Below are the code and all the weights of a small trained network. Each question names an input and a class and asks about switching units off, where a switched-off unit gives its printed mean instead of its output.

import numpy as np


def w(rows, s, z=0):
    codes = np.array(rows[::2]) - 128.0
    scale = np.full(codes.shape[1], s)
    scale[-1] = z or s
    return codes * scale


def f(y):
    return y / 2 * (1 + np.tanh(0.7978845608 * (y + 0.044715 * y**3)))


def log_softmax(a):
    a = a - a.max(-1, keepdims=True)
    return a - np.log(np.exp(a).sum(-1, keepdims=True))


def net(x, mask):
    res = np.array(x, float).reshape(1, 2) / 4 @ E
    y = f(res @ A[0][:, :-1].T + A[0][:, -1])
    res = res + np.where(mask, y, B[0][:, -1]) @ B[0][:, :-1]
    return log_softmax(res[-1] @ U[:, :-1].T + U[:, -1])


A, B = {}, {}
E = w([
[196,120,2,106,23,205,49,197,62,176,120,128],'x0',
[122,142,74,207,99,211,159,245,76,71,113,208],'x1',
],0.0094)
A[0] = w([
[199,157,11,85,78,222,68,223,106,179,147,174,243],'N1',
[87,157,161,162,216,82,231,77,196,28,147,140,192],'N2',
[184,164,52,168,65,121,50,96,126,138,160,75,91],'N3',
[176,182,101,73,166,167,42,167,25,225,142,91,155],'N4',
[122,135,85,109,121,172,89,141,133,126,87,88,53],'N5',
[131,96,48,206,168,214,195,190,127,67,54,241,144],'N6',
[221,48,103,87,163,77,72,73,199,212,129,52,124],'N7',
[164,77,92,98,126,88,152,112,163,207,156,2,255],'N8',
[146,118,76,109,116,165,83,140,112,171,72,145,62],'N9',
[169,133,105,90,157,173,93,126,79,183,91,151,59],'N10',
[74,179,208,158,153,89,185,140,195,17,82,110,69],'N11',
],0.006,0.0056)
B[0] = w([
[120,146,123,152,70,146,249,121,20,63,67,119,247],'N1',
[142,127,177,42,145,112,173,149,56,45,80,144,225],'N2',
[165,110,180,126,187,174,120,188,165,49,33,50,161],'N3',
[139,144,169,109,156,107,185,137,198,19,61,188,183],'N4',
[125,124,221,186,165,151,60,192,200,179,117,41,134],'N5',
[58,226,59,180,182,59,152,93,104,159,176,95,202],'N6',
[21,210,89,123,165,66,186,144,94,177,123,89,185],'N7',
[63,115,146,150,134,7,190,62,98,88,122,140,194],'N8',
[153,160,208,162,139,155,150,184,111,113,115,1,151],'N9',
[132,124,158,164,177,220,24,169,203,151,74,42,140],'N10',
[146,145,191,66,128,114,127,209,137,150,55,93,184],'N11',
],0.0073,0.015)
U = w([
[176,128,209,85,153,140,160,194,147,92,51,75,98],'0',
[23,236,67,148,166,66,150,98,94,174,157,87,87],'1',
[134,63,63,102,120,87,175,52,76,94,133,209,254],'2',
[156,82,132,141,162,183,33,118,220,111,205,179,84],'3',
[179,25,184,132,59,189,42,119,120,178,143,87,81],'4',
[186,74,75,103,146,221,71,124,254,196,193,142,72],'5',
[208,110,131,153,168,182,106,155,204,184,153,109,68],'6',
[244,42,107,176,168,174,80,112,243,95,183,108,72],'7',
],0.0072,0.0062)

Each question gives the input, the list of numbers given to net, and the class t.
The units are the neurons (one row each of A and B). Each row of codes is followed by its name. A weight is (code - 128) times the scale printed after its matrix; where a second scale follows, it is the last column's (A, B and U).
mask holds one flag per neuron, in row order. A switched-off neuron (its flag False) gives its mean, the last column of its row in B, instead of its output. The means were averaged over made-up inputs and are rounded, as every weight is.
A unit's drop is (log p(t) with every unit on - log p(t) with that unit switched off) / (log p(t) with every unit on - log p(t) with every unit switched off).
The circuit of an input: a set's keep is (log p(t) with only the set's units on - log p(t) with every unit switched off) / (log p(t) with every unit on - log p(t) with every unit switched off). Starting from all 11 units, units are removed one at a time, each time the one whose removal leaves the highest keep (on an exact tie, the one counted first), for as long as the keep stays at least 0.8.
units of the circuit, in order: the units of the circuit, biggest drop first
most important unit: the unit with the biggest drop
k most important neurons: the k neurons with the biggest drops, biggest first
drop when u is switched off: that unit's drop, to one decimal
input [1,-2], class 2: units of the circuit, in order	N6, N11, N9
input [3,-1], class 2: units of the circuit, in order	N11, N2, N6
input [3,6], class 1: 2 most important neurons	N6, N2
input [3,-3], class 2: 2 most important neurons	N6, N11
input [-3,2], class 2: most important neuron	N3
input [0,5], class 1: 3 most important neurons	N6, N2, N4
input [-2,-1], class 2: 3 most important neurons	N6, N3, N9
input [2,2], class 2: units of the circuit, in order	N7, N11
input [1,-3], class 2: units of the circuit, in order	N9, N11
input [-1,3], class 2: 2 most important neurons	N7, N9
input [-3,-2], class 2: 2 most important neurons	N3, N6
input [5,7], class 1: 2 most important neurons	N6, N2
input [-2,5], class 1: 2 most important neurons	N6, N4
input [-3,3], class 2: most important unit	N7
input [2,7], class 1: drop when N6 is switched off	1.2
input [1,5], class 1: drop when N6 is switched off	1.0
input [2,6], class 1: drop when N6 is switched off	1.2
